Here is a tiny trained network, its code and every weight. The questions are about switching its units off for an input and a class, where a switched-off unit gives its printed mean instead of its output.

import numpy as np


def w(rows, s, z=0):
    codes = np.array(rows[::2]) - 128.0
    scale = np.full(codes.shape[1], s)
    scale[-1] = z or s
    return codes * scale


def f(y):
    return np.maximum(y, 0)


def log_softmax(a):
    a = a - a.max(-1, keepdims=True)
    return a - np.log(np.exp(a).sum(-1, keepdims=True))


def net(x, mask):
    res = np.array(x, float).reshape(1, 5) / 4 @ E
    y = f(res @ A[0][:, :-1].T + A[0][:, -1])
    res = res + np.where(mask, y, B[0][:, -1]) @ B[0][:, :-1]
    return log_softmax(res[-1] @ U[:, :-1].T + U[:, -1])


A, B = {}, {}
E = w([
[155,229,160,160,155,111,81],'x0',
[158,107,41,74,149,49,164],'x1',
[185,58,186,135,220,131,120],'x2',
[164,182,143,4,110,183,183],'x3',
[130,140,118,207,126,148,245],'x4',
],0.011)
A[0] = w([
[143,221,163,208,129,128,137,127],'n1',
[105,62,65,182,86,90,224,161],'n2',
[196,144,203,55,164,150,123,254],'n3',
[114,116,145,187,99,176,58,189],'n4',
[108,232,123,220,112,140,129,152],'n5',
[94,66,123,103,167,94,51,155],'n6',
[104,154,74,210,143,117,202,182],'n7',
[137,164,76,130,72,99,65,105],'n8',
[104,205,8,117,61,148,151,155],'n9',
[72,145,154,94,59,166,117,153],'n10',
[128,77,188,205,96,187,58,143],'n11',
[162,165,119,145,138,92,161,148],'n12',
[119,116,145,42,104,118,63,104],'n13',
[89,130,132,120,76,166,88,106],'n14',
[112,222,115,95,53,131,114,146],'n15',
[94,201,152,90,51,119,127,140],'n16',
],0.011,0.0066)
B[0] = w([
[184,255,136,137,124,139,170,219],'n1',
[102,114,65,77,94,26,115,247],'n2',
[161,161,56,28,170,108,130,241],'n3',
[17,127,148,134,171,155,103,221],'n4',
[130,228,166,210,141,153,173,240],'n5',
[155,85,25,171,133,74,31,212],'n6',
[134,119,101,209,71,49,100,235],'n7',
[99,147,124,114,178,170,108,191],'n8',
[107,92,130,117,213,91,88,238],'n9',
[103,132,79,95,135,106,90,186],'n10',
[29,108,151,47,159,197,154,234],'n11',
[183,151,119,159,117,111,106,174],'n12',
[194,159,107,122,115,80,124,190],'n13',
[123,70,117,141,56,149,102,166],'n14',
[51,75,118,126,239,187,107,217],'n15',
[60,101,149,74,158,178,62,202],'n16',
],0.0086,0.013)
U = w([
[53,60,136,50,203,192,37,154],'0',
[167,96,175,159,70,181,119,5],'1',
[241,200,148,102,178,174,134,204],'2',
[180,79,143,111,68,121,255,119],'3',
[57,145,174,235,143,189,157,125],'4',
[152,115,112,170,115,64,57,195],'5',
],0.0097,0.0033)

Each question gives the input, the list of numbers given to net, and the class t.
The units are the neurons (one row each of A and B). Each row of codes is followed by its name. A weight is (code - 128) times the scale printed after its matrix; where a second scale follows, it is the last column's (A, B and U).
mask holds one flag per neuron, in row order. A switched-off neuron (its flag False) gives its mean, the last column of its row in B, instead of its output. The means were averaged over made-up inputs and are rounded, as every weight is.
A unit's drop is (log p(t) with every unit on - log p(t) with that unit switched off) / (log p(t) with every unit on - log p(t) with every unit switched off).
unit that matters most: the unit with the biggest drop
top k neurons: the k neurons with the biggest drops, biggest first
drop when u is switched off: that unit's drop, to one decimal
input [-2,6,-6,0,4], class 5: top 4 neurons => [n7 n11 n2 n4]
input [0,4,8,-1,-1], class 5: top 2 neurons => [n11 n15]
input [-6,-1,6,5,-6], class 2: unit that matters most => n13
input [0,-3,-7,-1,4], class 4: top 2 neurons => [n5 n3]
input [-5,2,-2,-5,-5], class 5: top 3 neurons => [n15 n6 n16]
input [2,-5,-6,1,2], class 4: top 4 neurons => [n5 n1 n3 n2]
input [3,6,8,0,3], class 2: top 2 neurons => [n3 n2]
input [8,8,6,-1,3], class 2: top 2 neurons => [n2 n6]
input [7,-4,3,-1,-2], class 2: top 2 neurons => [n1 n3]
input [8,-1,4,-4,4], class 4: drop when n3 is switched off => 0.1
input [8,5,-8,-5,5], class 4: drop when n3 is switched off => 0.1
input [-3,1,-4,-4,1], class 5: drop when n7 is switched off => 0.0
input [5,7,6,-4,-8], class 5: drop when n6 is switched off => 0.1
input [-3,0,4,8,5], class 3: top neuron => [n1]
